Below is a small trained network, with its code and all its weights. Each question gives an input and a class and asks what happens when units are switched off, that is, made to give their printed mean instead of their output.

import numpy as np


def w(rows, s, z=0):
    codes = np.array(rows[::2]) - 128.0
    scale = np.full(codes.shape[1], s)
    scale[-1] = z or s
    return codes * scale


def f(y):
    return y / 2 * (1 + np.tanh(0.7978845608 * (y + 0.044715 * y**3)))


def log_softmax(a):
    a = a - a.max(-1, keepdims=True)
    return a - np.log(np.exp(a).sum(-1, keepdims=True))


def net(x, mask):
    res = np.array(x, float).reshape(1, 6) / 4 @ E
    y = f(res @ A[0][:, :-1].T + A[0][:, -1])
    res = res + np.where(mask, y, B[0][:, -1]) @ B[0][:, :-1]
    return log_softmax(res[-1] @ U[:, :-1].T + U[:, -1])


A, B = {}, {}
E = w([
[177,43,35,94,148,184],'x0',
[195,221,174,112,181,181],'x1',
[210,186,76,161,177,4],'x2',
[175,187,127,69,58,108],'x3',
[166,61,183,111,74,75],'x4',
[42,154,99,99,222,76],'x5',
],0.012)
A[0] = w([
[129,160,130,97,174,105,32],'neuron 1',
[145,88,159,163,115,178,59],'neuron 2',
[145,77,162,122,85,183,93],'neuron 3',
[128,139,112,144,129,142,47],'neuron 4',
[149,123,43,147,151,161,112],'neuron 5',
[185,101,81,135,179,131,2],'neuron 6',
[106,181,175,159,157,129,89],'neuron 7',
[179,134,151,78,98,91,103],'neuron 8',
[138,120,111,136,95,169,87],'neuron 9',
[131,100,138,131,96,173,34],'neuron 10',
[144,81,152,155,84,194,53],'neuron 11',
[209,157,95,93,108,123,125],'neuron 12',
[163,162,113,139,90,130,44],'neuron 13',
[76,121,94,171,105,65,77],'neuron 14',
[82,171,93,124,127,162,158],'neuron 15',
[125,173,185,138,144,126,114],'neuron 16',
[68,132,115,3,125,153,37],'neuron 17',
[125,115,98,149,131,124,127],'neuron 18',
[186,102,116,116,181,126,17],'neuron 19',
[123,144,162,149,143,137,81],'neuron 20',
[119,114,93,154,103,181,118],'neuron 21',
[207,182,100,128,79,137,95],'neuron 22',
[115,96,217,154,111,95,101],'neuron 23',
[123,194,111,158,171,146,53],'neuron 24',
[103,104,136,93,106,149,64],'neuron 25',
],0.015,0.0079)
B[0] = w([
[135,141,91,206,111,187,178],'neuron 1',
[144,138,90,154,98,145,202],'neuron 2',
[153,111,73,150,83,206,248],'neuron 3',
[140,145,125,95,124,123,124],'neuron 4',
[145,89,70,72,212,111,227],'neuron 5',
[198,121,82,180,180,87,197],'neuron 6',
[94,199,169,152,157,134,216],'neuron 7',
[178,99,194,131,92,134,213],'neuron 8',
[119,156,98,101,97,128,179],'neuron 9',
[139,111,110,152,130,175,185],'neuron 10',
[156,125,68,165,96,197,238],'neuron 11',
[218,142,166,95,125,105,249],'neuron 12',
[120,128,161,85,106,106,168],'neuron 13',
[88,104,102,166,90,64,204],'neuron 14',
[73,156,130,58,153,110,200],'neuron 15',
[112,180,181,155,130,162,216],'neuron 16',
[92,45,191,43,176,122,205],'neuron 17',
[112,102,96,127,142,120,158],'neuron 18',
[177,117,126,171,164,119,177],'neuron 19',
[134,153,138,155,150,162,159],'neuron 20',
[123,128,51,54,93,146,199],'neuron 21',
[170,182,181,2,94,71,252],'neuron 22',
[142,100,201,221,75,157,216],'neuron 23',
[87,229,73,125,122,143,207],'neuron 24',
[113,84,112,86,109,153,175],'neuron 25',
],0.0094,0.012)
U = w([
[71,71,135,76,155,181,34],'0',
[102,81,93,192,78,71,252],'1',
[162,101,63,121,84,251,210],'2',
[239,160,165,105,93,133,84],'3',
[98,224,111,141,196,158,104],'4',
[108,154,195,185,120,185,186],'5',
[150,162,75,49,132,132,41],'6',
[199,102,51,129,226,117,162],'7',
],0.013,0.0023)

Each question gives the input, the list of numbers given to net, and the class t.
The units are the neurons (one row each of A and B). Each row of codes is followed by its name. A weight is (code - 128) times the scale printed after its matrix; where a second scale follows, it is the last column's (A, B and U).
mask holds one flag per neuron, in row order. A switched-off neuron (its flag False) gives its mean, the last column of its row in B, instead of its output. The means were averaged over made-up inputs and are rounded, as every weight is.
A unit's drop is (log p(t) with every unit on - log p(t) with that unit switched off) / (log p(t) with every unit on - log p(t) with every unit switched off).
The circuit of an input: a set's keep is (log p(t) with only the set's units on - log p(t) with every unit switched off) / (log p(t) with every unit on - log p(t) with every unit switched off). Starting from the 12 units with the biggest drops (on a tie, the unit counted first), units are removed one at a time, each time the one whose removal leaves the highest keep (on an exact tie, the one counted first), for as long as the keep stays at least 0.8.
circuit, biggest first: the units of the circuit, biggest drop first
top k neurons: the k neurons with the biggest drops, biggest first
drop when u is switched off: that unit's drop, to one decimal
input [-7,-5,0,3,2,-5], class 1: top 2 neurons	[neuron 12; neuron 14]
input [1,6,6,-8,-1,5], class 4: circuit, biggest first	[neuron 24]
input [6,2,-3,8,-4,-5], class 3: top 2 neurons	[neuron 22; neuron 12]
input [-8,1,-3,-6,0,6], class 5: top 2 neurons	[neuron 23; neuron 5]
input [-3,7,7,-5,8,6], class 4: top 2 neurons	[neuron 24; neuron 7]
input [-8,1,8,-7,-2,-6], class 5: top 2 neurons	[neuron 23; neuron 5]
input [-7,7,-8,8,3,-2], class 5: top 3 neurons	[neuron 16; neuron 23; neuron 7]
input [-6,1,3,4,6,3], class 5: top 2 neurons	[neuron 23; neuron 16]
input [4,-6,7,-6,8,-4], class 1: top 2 neurons	[neuron 14; neuron 23]
input [1,-8,-7,2,-7,2], class 0: drop when neuron 17 is switched off	0.2
input [3,-2,-1,8,-4,8], class 0: drop when neuron 17 is switched off	0.4
input [-5,-4,1,-4,8,-4], class 1: drop when neuron 16 is switched off	0.1
